[124 146 158 153 114 138 144 126 143  97 149] : Gage
[129 158 130 140 134 129 122 100 122 101 154] : beso
[130 159 196 190  90 145 182 121 172  60 169] : mevi
len: [124 146 158 153 114 138 144 126 143  97 149]
11
order: [ 97 114 124 126 138 143 144 146 149 153 158]
Gage

[141 132 163 150 122 135] : lesa
[ 64  77  70  58 131  99] : nam
[ 58  64  77  99  70 132] : mevi
[118 118 148 123 115 108] : beso
order: [132  58  64  77  99  70]
mevi
len: [141 132 163]
3
len: [58 64]
2
len: [64 77]
2
order: [108 118 118 148 123 115]
beso
order: [ 58  64  70  77  99 131]
nam

[151 134 178 131 147 137]  lesa
[151 134 178 125 111 122]  Zuk
[117 174 134 145 111  84]  gab
[156 105 106 139 163 136]  Gage
[156 139 136 163 105 107]  diro
[151 134 178 125 162 122]  lor
len: [156 105 106 139 163]
5
order: [163 105 107 156 139 136]
diro
len: [156 105 106 139 163 136]
6
len: [117 174 134 145 111  84]
6
len: [151 134 178]
3

[101  89 149 128 144  99  95  96  96  96  81 159 116] = diro
[139  65 113 145  97  64 154 143 113 111 152 121 149] = beso
[122 166 165 117 141 111 112  87 170 158 146 168 103] = lor
[163 159  98 115  88  87  88 118 155 170 161 109 166] = lesa
[161 132 155  72 119 138 138 105 131 127 129 155 162] = gasar
[149 139 111 154 113  65  64  97 143 145 121 114 152] = rar
[116  95  89 144  81  99 158  96 101 149  96 128  96] = Gage
order: [ 81  89  95  96  96  96  99 101 116 128 144 149 159]
diro
order: [114 152 149 139 111 154 113  65  64  97 143 145 121]
rar
len: [139  65 113 145  97  64 154 143 113]
9
order: [ 88 118 155 170 161 109 166 163 159  98 115  88  87]
lesa
len: [161 132 155  72 119 138 138 105 131 127 129 155 162]
13
len: [139  65 113 145  97  64 154 143 113 111 152]
11

[134 143 137 110 152 149 181 157 134  94  86 177 117 142  69 103 109 138
  72  98 107 121 133  99  88 157 182 120 119 145 124 125 142 124 144 123]  beso
[143 117 112 114 155 133 112 137 160 168 106  92 156 124 148 134 121  91
 141 132 158  99 136 121 141 132 127 106 141 118  89 120 149 133 100 140]  gasar
[116 142 131  95  88  98 153 125 140  90 139 132 125 152 136 111 154 141
 130 133 115 139 150 123 153 124 137 146 118 138 153 114 116 158 137 121]  rar
[134 143 137 110 152 149 181 157 134  94  86 177 117 142  69 103 109 138
  72  98 107 123 133  99  88 157 182 120 129 145 124 125 142 124 144 123]  Defi
[148 140  75 141 146 160 136 120 140  83  82 186 137 158 102 142 119 117
  88 132  86 119 156 139 104 122 162 153  95 162 118 155 147  79 143 159]  gab
[ 71 104  84 107  97 170  94 135 164 108 106 171 174 141 128 141 114 116
 119  91 112  60 167 161 117 133 169 170  44 144 146 145 117 130 134 170]  lor
[128 133 105 148 145 125 168 110 170 127 109 140 150 122 113 131  98 134
 137  97 135 136 123  88 126 156 135 116 144 107 138 157 173 127 115 140]  Gage
[111 127 125  97 120 112 116 129 121 102 141  94 141 123 156 112 107 108
 129 127 130 118 142 138 151 102 128 125 123 121  99 136 124 128 152 133]  diro
[132 154 157 111 113 121 100 113  90 132 176 103  69 107 105 152 155 179
 147 152 104 151 138 144 134 118 112 136 101 142 150 104  99 129 141 102]  Zuk
order: [ 88 144 145 138 142  94 143 124 142 109 123 134  69 177  86 181 152 182
 124 120 149 157 125  72 117  99 119 121 110 157 103 134 137  98 133 107]
beso
len: [128 133 105 148 145 125 168 110 170 127 109 140 150 122 113 131  98 134]
18
len: [111 127 125  97 120 112 116 129 121 102 141  94 141 123 156 112 107 108
 129 127 130 118 142 138 151 102 128 125 123 121  99 136 124 128 152 133]
36

[146 113 120 116 136 132 157 135 139 123 140 145 115 164 139 153 149 121
 134 141 130 131 149 118 140 109 148 152 135 140 124 140 126 122 148 136
 140 108 144 144 128 110 119 123 102 132 113 118 133 115 134 105  99 144] -> mevi
[137 141 154 135  94 129 117 109 141 134 114 135 141 120 141 110 123 149
 140 128 143 112 121 127 148 128 116 129 134 109 127 125 128 146 140 113
 106 123 123 144 140 130 123 119 154 130 112 124 110 146 122 129 132 119] -> lor
[146 113 120 116 136 132 157 135 139 123 150 145 115 164 139 153 149 121
 134 141 130 131 149 118 140  74 148 152 135 140 124 140 126 122 124 136
 140 108 144 144 128 110 119 123 144 132 113 118 133 115 134 105  99 144] -> Gage
[146 113 120  82 136 132 157 135 139 123 151 145 115 164 139 153 149 121
 104 141 130 131 149 118 140 109 148 152 135 140 124 100 126 122 148 136
 140 108 144 144 128 110 119 123 102 120 113 118 133 161 134 105  99 144] -> beso
[121 101 113 123 121 100 147 163 154 103 127 123 134 127 135 148 140 172
 124 141 141 116 140 170 129 111 127 123 185 127 118 142  97 151 136 126
 129 125 127 115 138  92 162 131  98 117 196 110 146 123 123 103  88  68] -> diro
[111 133 118 129 124 150  99 125 121 120 135 149 130 149 122 126 125 121
 111 150 117 131 124 144  98 111 134 158 110 130 143 115 127 116 127 129
 110 121 136 112 117 137 132 125 135 125 142 120 141 150 133 130 152 148] -> Defi
[159 147 182 134 121 136 114 103 145 142 124  80 136 134 131 118 104 131
 143 124 111 130 116 111 138 125 102 135 117 112 140 147 148 141 133 137
 128 109 160 136 127 139 105 127 150 129 105 108 108 149 131 151 116 140] -> Zuk
[127 123 103 172 118  68 126 100  96 162 110 111 117 185 170 140 163 196
  92 141 116 123 101 141 136 140 125 121 123 121 115 154 123 127 129  98
 127 147 148 134 113 129  88 127 123 151 138 135 127 124 131 103 142 146] -> nam
[ 99 150 125 112 135 149 120 120 117 125 111 129 141 122 116 111 110 115
 150 125 150 118 110 152 125 133 131 124  98 117 144 132 135 126 130 127
 125 142 111 121 130 127 130 133 129 143 121 149 137 158 121 134 148 136] -> lesa
[123 141 131 120 141 140 149 133 136 126 130 112 140 122 124 126 118 115
 132 139 141 132 119 131 126 131 149 130 124 144 138 127 125 147 125 130
 135 130 129 128 115 121 132 141 118 132 141 125 127 137 120 132 121 125] -> rar
[136 144 121 128 149 140 104 161 149 140 145 146 164 141 148 139 119 134
 118 113 152 132 144 124 139 131 120 133 118  99 120 123 100 136 113 126
 122  82 144 148 110 135 153 157 102 115 109 130 123 151 135 140 104 108] -> gasar
[122 159 164 122 148 116 140  95 110 137 140 142  84 124 124 135 145 114
 144 153  82 131 161  98 120 176 160 133 112  97 143 121 138 123 108 140
  89 133 158 113 126 146 129 131 134 123 167 127 107 122 137 134 133  98] -> gab
len: [111 133 118 129 124 150  99 125 121 120 135 149 130 149 122 126 125 121
 111 150 117 131 124 144  98 111 134 158 110 130 143 115 127 116 127 129
 110 121 136 112 117 137 132 125 135 125 142 120 141 150 133 130]
52
len: [122 159 164 122 148 116 140  95 110 137 140 142  84 124 124 135 145 114
 144]
19
order: [123 185 127 118 142  97 151 136 126 129 125 127 115 138  92 162 131  98
 117 196 110 146 123 123 103  88  68 121 101 113 123 121 100 147 163 154
 103 127 123 134 127 135 148 140 172 124 141 141 116 140 170 129 111 127]
diro
order: [121  99 133 158 111  98 150 142 135 136 120 111 130 110 150 131 125 133
 125 129 110 121 111 122 137 118 127 112 135 149 125 126 117 127 141 149
 130 120 143 148 121 150 124 132 125 134 129 125 115 130 152 116 144 117]
lesa
order: [ 82  99 100 102 104 105 108 109 110 113 113 115 118 118 119 120 120 121
 122 123 123 124 126 128 130 131 132 133 134 135 135 136 136 139 139 140
 140 140 141 144 144 144 145 146 148 148 149 149 151 152 153 157 161 164]
beso
order: [144 102 116 126 149 120 130 136 133 136 115 124 146 105 109 145 113 140
 123 157 140 123 149 121 148 118 135 153  99 144 108 132 131 148 139 141
 152 119 144 135 139 118 110 122 140 134 134 115 128 132 140 113 164 140]
mevi

[100 155 141 166 152 131 109] -> Defi
[112 100 178 131 137 119  88] -> gab
[102 152 152 152 142 116 107] -> beso
[164  55 130  97 107 160 135] -> rar
[126 157 131 148 137 133 124] -> gasar
[142 135 135 127 144 125 117] -> Zuk
[154 105 130 108 131 132 125] -> diro
[139  96 117  88 126 105 139] -> nam
[ 81 178 132 182 147 132 119] -> lor
[148 129 143 124 141 129 113] -> mevi
[121 166 108 153 140 140 139] -> lesa
[124 123 136 120 143 109 117] -> Gage
order: [124 126 157 131 148 137 133]
gasar
len: [102 152]
2
order: [152 116 107 102 152 152 142]
beso
order: [113 148 129 143 124 141 129]
mevi

[134 106 103 138 166 130 113  77 162  91 111 138 111 127] = diro
[129 131 120 184  59 140 108 118 143 121 118 108 122 152] = gab
[116 135 137  87 199 109 160 138 109 148 154 121 147 113] = mevi
[140 118 122 122 131 129 184 143 118  59 108 152 120 108] = Defi
[118 118 104 149 193 114 128  81 158 110 138 109 127 133] = gasar
order: [122 140 131 121  59 120 118 129 152 118 184 143 108 108]
gab
len: [134]
1
len: [140 118 122]
3
len: [134 106 103 138 166 130 113  77 162  91]
10

[190 124 138 147 125  96 109]  nam
[153 129 170 112  92 125 100]  beso
[153  93 112 129 125 170 100]  mevi
[109 162 122 109 133 147 100]  gab
[150 158  89 139  86 132 119]  lesa
[129 154 125 116 187 110  76]  lor
[ 99 132 155 118 143  97 152]  Gage
len: [153  93 112]
3
len: [150 158  89 139  86 132 119]
7
order: [ 93 100 112 125 129 153 170]
mevi
len: [129 154 125]
3

[ 84 171 145 192] : rar
[ 59 125 121 191] : gasar
[158 172  92 193] : Zuk
[125 122 191  59] : diro
[191  59 123 125] : nam
[172 192 158  92] : gab
order: [ 59 122 125 191]
diro
len: [158 172  92]
3
len: [125]
1
order: [193  92 172 158]
Zuk
order: [122 191  59 125]
diro
len: [ 59 125 121 191]
4
order: [ 92 172 192 158]
gab

[131 124 134 130 125 137 127 124 124 128 129 126 116 123 129 123 135 134
 127 137] = Gage
[126 115 123 118 127 107  80 130 129 107 132 130 104 130 129 118 130 130
 128 140] = lesa
[127 116 129 119 127 108  84 128 127 109 130 128 104 127 130 121 132 132
 125 138] = gasar
[123 107 124 112 132 108  77 130 128 110 129 127  99 129 130 122 130 132
 124 145] = Defi
[130 126 133 126 128 140 145 128 128 149 127 128 143 127 128 135 125 137
 128 119] = beso
[134 112 142 117 119  91  59 125 124  95 133 130  91 125 136 123 134 134
 122 126] = mevi
[136 142 124 130  91  91 126 117 125 134 125 123 111 134  95 119 122 134
  59 133] = Zuk
[133 124 144 129 120 137 146 122 123 131 127 126 129 123 130 124 134 118
 123 142] = diro
[126 135 125 130 135 136 145 131 130 141 125 126 136 129 126 137 122 117
 130 140] = rar
[133 124 144 129 120 137 146 122 123 131 127 126 129 123 134 131 135 139
 122 103] = gab
[131 124 129 127 123 110  94 126 126 115 131 131 117 127 129 121 131 136
 128 129] = nam
len: [136 142 124 130  91]
5
order: [ 59  91  91  95 112 117 119 122 123 124 125 125 126 130 133 134 134 134
 136 142]
mevi

[136 128 139 124 129 133 138 120 116 117 113 126 117 157 131 128 135 135
 150 121 123 140 117 124] : beso
[120 129 113 124 125 120 121 134 129 127 139 125 132 118 121 132 121 130
 115 131 126 121 133 135] : diro
[129 127 131 124 126 129 134 122 119 121 121 126 123 145 131 129 133 134
 141 124 127 133 119 128] : lor
[148 101 110 114 135  75 121  97 123 164  81 159  79 166 142 126 104 144
 140 136  78 103 116  57] : rar
[126 138 130 128 122 136 127 130 125 120 141 123 131 125 124 129 134 124
 130 132 135 134 129 140] : Gage
[131 129 134 129 131 124 141 119 133 128 134 126 122 145 119 126 125 123
 127 121 121 133 127 129] : gasar
order: [139 124 129 133 138 120 116 117 113 126 117 157 131 128 135 135 150 121
 123 140 117 124 136 128]
beso
len: [129 127 131 124 126 129 134 122 119 121 121 126 123 145 131 129 133]
17
order: [113 115 118 120 120 121 121 121 121 124 125 125 126 127 129 129 130 131
 132 132 133 134 135 139]
diro
order: [133 131 127 134 123 141 124 119 129 126 134 145 121 133 131 126 119 124
 122 127 121 128 129 129]
lor
order: [129 134 124 130 132 135 134 129 140 126 138 130 128 122 136 127 130 125
 120 141 123 131 125 124]
Gage

[ 94 116 144 133 127 112 172 141 153 122 150 115 129  79 110 135 147 145
 141  94 131 136 121 122  99 157  94 126 133 105 127 135 190 149 136 144
 128 134 124 135 163  92 141 126 144 119 130 127 140 127 132 139 111 121
 141] : Defi
[122 119 147 127 141  92 144  94  94  94 141 172 135 121 126 135 105 129
 145 127 153 121 149 122 130 131 112 144 141 163 140 136  79 116 157  99
 136 144 127 135 133 127 133 126 142 115 132 139 110 127 124 150 111 190
 134] : lor
[125 119 149 131 139 107 137  90 106 103 132 162 132 127 132 136 104 128
 138 125 154 129 159 131 133 113 124 143 138 173 138 144  87 113 154  95
 130 153 120 141 133 114 130 123 141 131 129 137 109 127 108 143 105 186
 140] : lesa
[142  93 133 158  77 140 118 126 148 122 126 107 134 124 133 123 146 117
  90 142 155  93 149 131 140 129 115 134  96 117 170  88  89 128 146 132
 116  57 132  96 120 131 113 161 125 138 112 137 160 101 122 129 150 172
 141] : gasar
[123 133 150 141 126 190 141 135  92 116 121 153 172 127 127 135 144 136
 140 149 115  94 110 163 126 147 144 127 131 127 124  99 139 145  94 129
 134 122 105 130 127 135 141 136 157 119 121 141 111 133 132 144 112  94
  79] : nam
[105 144 139 139 134 127 129 110 139 131 157 105 163 113  91 144 145 118
 103 125 129  91 133 151 144 120 134 127 125 134 124 103 142  97 131 138
 118 129 131 173 114 102 127 128 184 137 127 156 153 137 124 148 135 141
 103] : gab
[147 157 105 149 172 115 121 116 121 133 144 141 144 122  94 127 127 112
 141 190  99 126 141 135 127 140 144 124 136 127 129 135 111 126  94 132
 130 139 122  92 135 141 133 136 150 110  79 145 153 127 119 134 131 163
  94] : Zuk
order: [140 186 105 143 108 127 109 137 129 131 141 123 130 114 133 141 120 153
 130  95 154 113  87 144 138 173 138 143 124 113 133 131 159 129 154 125
 138 128 104 136 132 127 132 162 132 103 106  90 137 107 139 131 149 119
 125]
lesa
order: [134 147 121 172 127 127 135 119 126 163 133 136  94 111 150 141 122 141
 132 112 126 144 141 144 127 135 115 153  79 141 110 135 133 130 149 127
 128  99 144 105 131 121 190 124  94  94 116  92 136 145 157 122 129 140
 139]
Defi
len: [ 94 116 144 133 127 112 172 141 153 122 150 115 129  79 110 135 147 145
 141  94 131 136]
22
order: [ 79  92  94  94  94  99 105 110 111 112 115 116 119 121 121 122 122 124
 126 126 127 127 127 127 127 129 130 131 132 133 133 134 135 135 135 136
 136 139 140 141 141 141 142 144 144 144 145 147 149 150 153 157 163 172
 190]
lor
order: [ 87  90  95 103 104 105 106 107 108 109 113 113 114 119 120 123 124 125
 125 127 127 128 129 129 130 130 131 131 131 132 132 132 133 133 136 137
 137 138 138 138 139 140 141 141 143 143 144 149 153 154 154 159 162 173
 186]
lesa
order: [ 79  92  94  94  94  99 105 110 111 112 115 116 119 121 121 122 122 124
 126 126 127 127 127 127 127 129 130 131 132 133 133 134 135 135 135 136
 136 139 140 141 141 141 141 144 144 144 145 147 149 150 153 157 163 172
 190]
Zuk
order: [163  94 147 157 105 149 172 115 121 116 121 133 144 141 144 122  94 127
 127 112 141 190  99 126 141 135 127 140 144 124 136 127 129 135 111 126
  94 132 130 139 122  92 135 141 133 136 150 110  79 145 153 127 119 134
 131]
Zuk

[136 172 101 140 176 120 125 166 139 146]  gasar
[136 146 127 125 167 172 120 176 101 139]  diro
[103 180 210 104 161 104 156 135 123 121]  nam
[136 172 101 127 176 120 125 166 139 146]  Zuk
len: [136 146 127 125 167]
5
len: [136]
1
order: [139 101 176 120 172 167 125 127 146 136]
diro
order: [101 120 125 127 136 139 146 166 172 176]
Zuk

